Below are the code and all the weights of a small trained network. Each question names an input and a target symbol and asks about switching units off, where a switched-off unit gives its printed mean instead of its output.

import numpy as np


def w(rows, s, z=0):
    codes = np.array(rows[::2]) - 128.0
    scale = np.full(codes.shape[1], s)
    scale[-1] = z or s
    return codes * scale


def f(y):
    return y / 2 * (1 + np.tanh(0.7978845608 * (y + 0.044715 * y**3)))


def softmax(a):
    e = np.exp(a - a.max(-1, keepdims=True))
    return e / e.sum(-1, keepdims=True)


def log_softmax(a):
    a = a - a.max(-1, keepdims=True)
    return a - np.log(np.exp(a).sum(-1, keepdims=True))


def net(x, mask):
    ids = ['αβδεζηθμξπστφω'.index(c) for c in x.split()]
    T = len(ids)
    res = E[ids] + P[:T]
    r = res
    for j in range(3):
        rows = slice(2 * j, 2 * j + 2)
        q, k, v = (r @ M[0][rows].T for M in (Q, K, V))
        z = softmax(np.where(np.tri(T) > 0, q @ k.T / 2**0.5, -1e9)) @ v
        o = O[0][rows]
        res = res + np.where(mask[j], z, o[:, -1]) @ o[:, :-1]
    y = f(res @ A[0][:, :-1].T + A[0][:, -1])
    res = res + np.where(mask[3:7], y, B[0][:, -1]) @ B[0][:, :-1]
    return log_softmax(res[-1] @ U[:, :-1].T + U[:, -1])


Q, K, V, O, A, B = {}, {}, {}, {}, {}, {}
E = w([
[184,103,121,161],'α',
[176,197,160,150],'β',
[158,174,98,156],'δ',
[163,234,152,117],'ε',
[127,187,106,186],'ζ',
[196,136,137,150],'η',
[162,173,132,53],'θ',
[122,200,104,224],'μ',
[190,168,158,254],'ξ',
[202,42,162,74],'π',
[128,42,58,71],'σ',
[228,55,193,213],'τ',
[58,61,48,105],'φ',
[122,63,52,54],'ω',
],0.015)
P = w([
[151,58,253,47],'0',
[209,130,100,144],'1',
[90,63,77,179],'2',
[89,161,145,110],'3',
[232,128,97,143],'4',
[75,73,84,179],'5',
[87,174,143,114],'6',
[237,136,99,134],'7',
[79,70,86,181],'8',
],0.016)
Q[0] = w([
[5,106,181,133],'head 1',
[123,100,97,189],'head 1',
[37,71,207,138],'head 2',
[50,168,100,131],'head 2',
[4,80,144,160],'head 3',
[135,101,11,141],'head 3',
],0.011)
K[0] = w([
[112,146,10,142],'head 1',
[174,101,135,178],'head 1',
[145,125,46,141],'head 2',
[127,173,71,120],'head 2',
[145,129,54,189],'head 3',
[135,93,113,25],'head 3',
],0.014)
V[0] = w([
[178,157,80,5],'head 1',
[188,86,184,154],'head 1',
[185,137,68,141],'head 2',
[118,12,117,124],'head 2',
[81,103,85,66],'head 3',
[61,154,129,189],'head 3',
],0.018)
O[0] = w([
[171,10,143,64,197],'head 1',
[117,143,162,247,237],'head 1',
[83,29,96,88,99],'head 2',
[7,66,151,93,179],'head 2',
[87,211,25,56,123],'head 3',
[125,199,198,162,6],'head 3',
],0.011,0.018)
A[0] = w([
[121,192,251,88,123],'neuron 1',
[90,229,161,202,78],'neuron 2',
[134,115,94,93,254],'neuron 3',
[152,129,83,191,38],'neuron 4',
],0.012,0.0062)
B[0] = w([
[175,169,190,137,160],'neuron 1',
[112,157,44,126,220],'neuron 2',
[60,255,122,177,254],'neuron 3',
[142,135,202,15,205],'neuron 4',
],0.01,0.013)
U = w([
[100,137,164,168,37],'α',
[159,149,151,109,97],'β',
[121,150,169,129,171],'δ',
[168,127,134,4,88],'ε',
[142,151,124,171,56],'ζ',
[107,110,177,93,112],'η',
[176,98,44,137,203],'θ',
[140,162,117,131,220],'μ',
[140,160,103,163,114],'ξ',
[121,97,91,160,178],'π',
[97,136,113,127,111],'σ',
[116,127,101,194,115],'τ',
[93,159,134,128,146],'φ',
[111,122,79,116,1],'ω',
],0.016,0.0068)

Each question gives the input, a string of symbols that net reads in full, and the target symbol t.
The units are the heads (2 rows each of Q, K, V and O) and the neurons (one row each of A and B). Each row of codes is followed by its name. A weight is (code - 128) times the scale printed after its matrix; where a second scale follows, it is the last column's (O, A, B and U).
mask holds one flag per unit, heads first, then neurons. A switched-off unit (its flag False) gives its mean, the last column of its rows in O or B, instead of its output. The means were averaged over made-up inputs and are rounded, as every weight is.
A unit's drop is (log p(t) with every unit on - log p(t) with that unit switched off) / (log p(t) with every unit on - log p(t) with every unit switched off).
The circuit of an input: a set's keep is (log p(t) with only the set's units on - log p(t) with every unit switched off) / (log p(t) with every unit on - log p(t) with every unit switched off). Starting from all 7 units, units are removed one at a time, each time the one whose removal leaves the highest keep (on an exact tie, the one counted first), for as long as the keep stays at least 0.8.
circuit, biggest first: the units of the circuit, biggest drop first
most important unit: the unit with the biggest drop
k most important neurons: the k neurons with the biggest drops, biggest first
which heads matter: for each layer, one digit per head in row order, 1 if its drop is at least 0.15 and else 0, layers parted by /
input θ τ π μ θ ξ θ θ δ, target θ: which heads matter => 011
input θ θ η, target θ: which heads matter => 111
input τ φ π η η, target τ: most important unit => neuron 2
input θ θ φ ω ξ β φ θ σ, target φ: which heads matter => 101
input θ σ θ τ, target α: 2 most important neurons => (neuron 4; neuron 2)
input θ θ ζ π ε β θ ε δ, target θ: which heads matter => 010
input θ ε θ θ ξ, target θ: which heads matter => 101
input θ β π π θ θ τ ε, target θ: circuit, biggest first => (head 1; neuron 4)
input τ θ π ω μ, target τ: which heads matter => 111
input φ π μ θ ε, target φ: circuit, biggest first => (head 3; head 2)
input θ η π α, target π: 3 most important neurons => (neuron 4; neuron 3; neuron 1)
input τ π π θ τ τ ξ π, target τ: which heads matter => 110
input β π α τ σ ε θ π, target β: circuit, biggest first => (head 2; neuron 4; head 3)
input ω ζ π, target ω: circuit, biggest first => (head 3; head 2)
input ξ η θ π π, target ξ: circuit, biggest first => (head 1; head 2)
input ζ ξ ε ε ξ η, target ξ: which heads matter => 101
input ξ θ ε β ω, target ξ: most important unit => head 1
input π τ π β μ π ζ, target μ: circuit, biggest first => (head 2; neuron 4)
input π θ ε β π θ η σ, target π: which heads matter => 110
input θ τ σ, target τ: most important unit => head 1
input β π θ ξ θ, target β: which heads matter => 111
input ε π σ β π θ τ σ, target ε: which heads matter => 010
